Here is a tiny trained network, its code and every weight. The questions are about switching its units off for an input and a class, where a switched-off unit gives its printed mean instead of its output.

import numpy as np


def w(rows, s, z=0):
    codes = np.array(rows[::2]) - 128.0
    scale = np.full(codes.shape[1], s)
    scale[-1] = z or s
    return codes * scale


def norm(h):
    return h / np.sqrt((h * h).mean(-1, keepdims=True) + 1e-5)


def f(y):
    return np.maximum(y, 0)


def log_softmax(a):
    a = a - a.max(-1, keepdims=True)
    return a - np.log(np.exp(a).sum(-1, keepdims=True))


def net(x, mask):
    res = np.array(x, float).reshape(1, 4) / 4 @ E
    u = 0
    for l in range(2):
        y = f(norm(res) @ A[l][:, :-1].T + A[l][:, -1])
        res = res + np.where(mask[u : u + 12], y, B[l][:, -1]) @ B[l][:, :-1]
        u += 12
    return log_softmax(norm(res)[-1] @ U[:, :-1].T + U[:, -1])


A, B = {}, {}
E = w([
[168,37,117,225,127,141,3,84,171,154],'x0',
[100,181,127,213,250,223,135,104,145,192],'x1',
[101,49,126,10,183,142,57,151,179,67],'x2',
[120,137,121,128,121,136,114,133,123,126],'x3',
],0.0031)
A[0] = w([
[33,172,181,49,192,90,134,161,135,105,146],'L0N1',
[180,108,132,135,2,75,142,110,94,82,128],'L0N2',
[97,133,155,120,146,157,124,143,134,118,151],'L0N3',
[174,72,147,175,106,130,77,197,123,110,78],'L0N4',
[157,47,90,61,124,107,121,203,143,69,87],'L0N5',
[122,108,110,41,224,205,91,149,213,118,37],'L0N6',
[95,139,130,93,184,111,167,178,109,91,45],'L0N7',
[74,81,123,39,135,84,73,91,156,29,109],'L0N8',
[118,159,143,165,186,187,146,127,117,165,97],'L0N9',
[209,142,106,78,113,88,154,158,136,129,54],'L0N10',
[131,112,107,147,49,92,103,86,132,115,6],'L0N11',
[90,175,121,61,59,30,188,200,35,110,67],'L0N12',
],0.0043,0.0025)
B[0] = w([
[147,74,80,111,92,170,207,185,40,120,224],'L0N1',
[94,54,76,175,180,203,148,165,114,48,222],'L0N2',
[132,104,140,95,133,120,165,137,118,124,161],'L0N3',
[151,86,110,158,144,119,168,163,102,116,174],'L0N4',
[136,253,122,120,146,90,103,131,157,188,228],'L0N5',
[93,49,106,177,117,196,168,81,117,68,225],'L0N6',
[203,123,98,109,147,149,147,165,80,103,169],'L0N7',
[160,214,161,166,136,74,97,120,110,200,254],'L0N8',
[142,171,138,73,88,59,68,199,95,109,196],'L0N9',
[146,133,177,162,136,168,143,54,86,153,158],'L0N10',
[130,57,33,106,209,64,152,133,109,119,157],'L0N11',
[94,161,196,148,81,169,172,91,185,137,232],'L0N12',
],0.0046,0.0047)
A[1] = w([
[45,125,155,128,96,167,161,83,219,107,62],'L1N1',
[149,133,114,101,141,74,88,130,188,120,47],'L1N2',
[147,93,136,182,137,156,119,110,132,164,141],'L1N3',
[88,105,201,122,111,156,86,96,117,91,89],'L1N4',
[206,155,145,151,136,39,9,143,139,197,52],'L1N5',
[176,28,69,161,80,76,141,142,177,116,87],'L1N6',
[150,133,145,178,84,111,124,144,169,193,253],'L1N7',
[80,3,183,123,142,137,71,67,176,84,134],'L1N8',
[174,213,179,19,79,97,141,160,101,193,95],'L1N9',
[87,125,225,149,112,226,167,133,110,150,129],'L1N10',
[174,233,167,79,130,92,174,181,99,179,81],'L1N11',
[98,159,185,128,56,143,194,140,90,116,88],'L1N12',
],0.0052,0.0023)
B[1] = w([
[232,181,195,43,101,111,104,75,181,17,148],'L1N1',
[191,114,202,149,64,101,152,174,189,91,147],'L1N2',
[86,159,132,78,106,49,123,189,130,115,191],'L1N3',
[110,137,137,141,171,62,164,126,121,156,140],'L1N4',
[191,169,220,39,6,132,237,16,231,50,220],'L1N5',
[119,122,104,70,165,227,163,162,79,135,188],'L1N6',
[149,89,105,14,129,190,182,137,109,75,204],'L1N7',
[70,216,140,202,142,68,91,136,92,214,196],'L1N8',
[33,152,106,252,194,162,37,102,101,207,235],'L1N9',
[229,114,127,61,65,98,135,103,185,88,211],'L1N10',
[70,45,114,195,191,67,36,152,133,144,253],'L1N11',
[144,117,137,113,141,83,32,87,191,153,226],'L1N12',
],0.0044,0.0054)
U = w([
[206,179,206,87,1,121,165,54,212,82,250],'0',
[30,164,158,194,202,87,8,118,108,248,97],'1',
[143,52,54,104,162,211,203,216,24,105,2],'2',
],0.0076,0.00025)

Each question gives the input, the list of numbers given to net, and the class t.
The units are the neurons (one row each of A and B). Each row of codes is followed by its name. A weight is (code - 128) times the scale printed after its matrix; where a second scale follows, it is the last column's (A, B and U).
mask holds one flag per neuron, layer by layer. A switched-off neuron (its flag False) gives its mean, the last column of its row in B, instead of its output. The means were averaged over made-up inputs and are rounded, as every weight is.
A unit's drop is (log p(t) with every unit on - log p(t) with that unit switched off) / (log p(t) with every unit on - log p(t) with every unit switched off).
The circuit of an input: a set's keep is (log p(t) with only the set's units on - log p(t) with every unit switched off) / (log p(t) with every unit on - log p(t) with every unit switched off). Starting from the 12 units with the biggest drops (on a tie, the unit counted first), units are removed one at a time, each time the one whose removal leaves the highest keep (on an exact tie, the one counted first), for as long as the keep stays at least 0.8.
units of the circuit, in order: the units of the circuit, biggest drop first
k most important neurons: the k neurons with the biggest drops, biggest first
top k neurons in layer l: the k neurons of layer l with the biggest drops, biggest first
drop of u: that unit's drop, to one decimal
input [0,3,8,-1], class 2: 2 most important neurons => [L0N1, L0N6]
input [8,2,-2,0], class 0: top 2 neurons in layer 0 => [L0N2, L0N6]
input [-6,-4,2,3], class 1: units of the circuit, in order => [L1N9]
input [0,4,7,0], class 2: 3 most important neurons => [L0N1, L0N6, L0N12]
input [-4,2,2,1], class 2: 3 most important neurons => [L0N1, L1N5, L0N7]
input [1,7,0,7], class 0: top 2 neurons in layer 1 => [L1N9, L1N11]
input [1,7,-7,-6], class 0: 2 most important neurons => [L0N1, L1N9]
input [5,1,-7,0], class 0: 4 most important neurons => [L0N6, L0N1, L1N5, L0N2]
input [0,-7,7,-5], class 1: 2 most important neurons => [L1N9, L1N11]
input [-3,-1,7,4], class 1: top 2 neurons in layer 0 => [L0N8, L0N5]
input [-7,-7,2,0], class 1: 2 most important neurons => [L1N9, L0N6]
input [-5,-2,7,-5], class 1: drop of L0N12 => 0.0
input [-3,-7,2,-7], class 1: drop of L0N5 => 0.1
input [4,-5,-1,8], class 2: units of the circuit, in order => [L0N2]
input [7,-3,2,8], class 0: drop of L1N5 => 1.7
